Here is a tiny trained network, its code and every weight. The questions are about switching its units off for an input and a target symbol, where a switched-off unit gives its printed mean instead of its output.

import numpy as np


def w(rows, s, z=0):
    codes = np.array(rows[::2]) - 128.0
    scale = np.full(codes.shape[1], s)
    scale[-1] = z or s
    return codes * scale


def norm(h):
    return h / np.sqrt((h * h).mean(-1, keepdims=True) + 1e-5)


def f(y):
    return np.maximum(y, 0)


def softmax(a):
    e = np.exp(a - a.max(-1, keepdims=True))
    return e / e.sum(-1, keepdims=True)


def log_softmax(a):
    a = a - a.max(-1, keepdims=True)
    return a - np.log(np.exp(a).sum(-1, keepdims=True))


def net(x, mask):
    ids = ['αβγδεηθλμξπστφψω'.index(c) for c in x.split()]
    T = len(ids)
    res = E[ids] + P[:T]
    r = norm(res)
    for j in range(2):
        rows = slice(2 * j, 2 * j + 2)
        q, k, v = (r @ M[0][rows].T for M in (Q, K, V))
        z = softmax(np.where(np.tri(T) > 0, q @ k.T / 2**0.5, -1e9)) @ v
        o = O[0][rows]
        res = res + np.where(mask[j], z, o[:, -1]) @ o[:, :-1]
    y = f(norm(res) @ A[0][:, :-1].T + A[0][:, -1])
    res = res + np.where(mask[2:10], y, B[0][:, -1]) @ B[0][:, :-1]
    return log_softmax(norm(res)[-1] @ U[:, :-1].T + U[:, -1])


Q, K, V, O, A, B = {}, {}, {}, {}, {}, {}
E = w([
[177,123,152,124,73],'α',
[91,102,185,119,78],'β',
[110,111,188,135,80],'γ',
[236,33,164,50,165],'δ',
[131,121,185,147,77],'ε',
[110,123,198,133,95],'η',
[133,96,177,158,59],'θ',
[131,71,188,184,61],'λ',
[146,71,178,34,164],'μ',
[127,58,192,50,165],'ξ',
[109,185,183,159,114],'π',
[111,202,178,82,139],'σ',
[52,157,154,101,67],'τ',
[160,184,208,195,151],'φ',
[58,144,120,69,29],'ψ',
[224,216,248,162,215],'ω',
],0.015)
P = w([
[172,165,218,34,3],'0',
[156,154,205,78,35],'1',
[120,142,218,83,63],'2',
[113,136,203,113,82],'3',
[114,131,189,118,103],'4',
[101,126,181,121,115],'5',
[97,124,173,135,128],'6',
[90,127,169,146,145],'7',
[86,117,159,140,156],'8',
[80,115,151,143,166],'9',
[65,112,148,142,180],'10',
[63,109,142,143,206],'11',
[61,99,141,144,217],'12',
[55,93,131,138,221],'13',
],0.011)
Q[0] = w([
[155,142,6,140,133],'H1',
[131,119,113,84,133],'H1',
[98,116,180,83,139],'H2',
[145,207,83,81,126],'H2',
],0.016)
K[0] = w([
[183,113,178,72,39],'H1',
[120,174,182,208,94],'H1',
[112,198,10,135,196],'H2',
[164,160,169,94,85],'H2',
],0.014)
V[0] = w([
[54,147,42,9,112],'H1',
[93,46,148,138,31],'H1',
[163,8,109,227,102],'H2',
[237,80,155,41,174],'H2',
],0.011)
O[0] = w([
[193,99,95,94,121,1],'H1',
[97,154,50,129,164,225],'H1',
[52,67,162,7,87,123],'H2',
[155,185,154,89,231,140],'H2',
],0.018,0.0083)
A[0] = w([
[120,152,150,141,183,130],'N1',
[146,100,70,155,115,85],'N2',
[97,128,127,77,178,109],'N3',
[167,147,36,131,7,209],'N4',
[131,99,193,72,59,250],'N5',
[67,104,136,174,134,240],'N6',
[135,92,128,193,98,196],'N7',
[148,144,30,40,121,235],'N8',
],0.013,0.0018)
B[0] = w([
[104,59,113,143,132,200],'N1',
[67,117,112,84,135,143],'N2',
[133,132,142,126,181,188],'N3',
[83,139,111,186,178,162],'N4',
[159,55,107,152,191,189],'N5',
[122,155,133,149,171,255],'N6',
[124,132,92,128,158,178],'N7',
[93,247,121,159,126,145],'N8',
],0.014,0.0089)
U = w([
[123,181,121,138,160,230],'α',
[98,119,114,142,163,16],'β',
[108,65,103,106,123,245],'γ',
[150,139,120,88,110,100],'δ',
[123,171,105,107,117,7],'ε',
[201,114,106,175,121,87],'η',
[75,112,107,127,159,228],'θ',
[58,141,99,43,106,181],'λ',
[161,114,102,89,177,53],'μ',
[142,109,113,91,215,3],'ξ',
[138,128,132,158,98,42],'π',
[218,77,101,159,112,215],'σ',
[147,100,6,137,112,149],'τ',
[128,132,215,165,102,57],'φ',
[125,139,72,127,111,58],'ψ',
[171,128,200,116,108,141],'ω',
],0.015,0.0042)

Each question gives the input, a string of symbols that net reads in full, and the target symbol t.
The units are the heads (2 rows each of Q, K, V and O) and the neurons (one row each of A and B). Each row of codes is followed by its name. A weight is (code - 128) times the scale printed after its matrix; where a second scale follows, it is the last column's (O, A, B and U).
mask holds one flag per unit, heads first, then neurons. A switched-off unit (its flag False) gives its mean, the last column of its rows in O or B, instead of its output. The means were averaged over made-up inputs and are rounded, as every weight is.
A unit's drop is (log p(t) with every unit on - log p(t) with that unit switched off) / (log p(t) with every unit on - log p(t) with every unit switched off).
The circuit of an input: a set's keep is (log p(t) with only the set's units on - log p(t) with every unit switched off) / (log p(t) with every unit on - log p(t) with every unit switched off). Starting from all 10 units, units are removed one at a time, each time the one whose removal leaves the highest keep (on an exact tie, the one counted first), for as long as the keep stays at least 0.8.
circuit, biggest first: the units of the circuit, biggest drop first
heads that matter: for each layer, one digit per head in row order, 1 if its drop is at least 0.15 and else 0, layers parted by /
drop of u: that unit's drop, to one decimal
input τ ξ γ λ λ λ θ θ θ λ, target λ: heads that matter	11
input λ λ θ τ θ γ ξ δ ξ θ, target ξ: circuit, biggest first	(H2, H1)
input θ θ ξ λ λ λ λ λ π ω, target φ: heads that matter	10
input θ λ ξ λ ξ σ λ λ π θ π λ θ λ, target γ: heads that matter	01
input λ λ λ φ π θ λ λ λ λ λ σ λ, target γ: heads that matter	11
input ξ ξ ψ, target α: heads that matter	00
input φ ξ π λ λ γ λ γ μ θ φ α, target φ: circuit, biggest first	(H1)
input λ λ θ δ λ μ λ λ σ θ, target σ: heads that matter	10
input ξ φ ψ, target α: heads that matter	01
input θ θ ω β, target φ: heads that matter	10
input λ λ λ λ λ λ θ λ θ λ τ τ, target τ: heads that matter	11
input η μ λ λ τ λ λ ω θ, target φ: drop of H1	0.9
input ε ε ω, target φ: drop of N6	0.1
input ξ λ μ λ φ τ λ γ φ ε, target φ: drop of N8	0.0
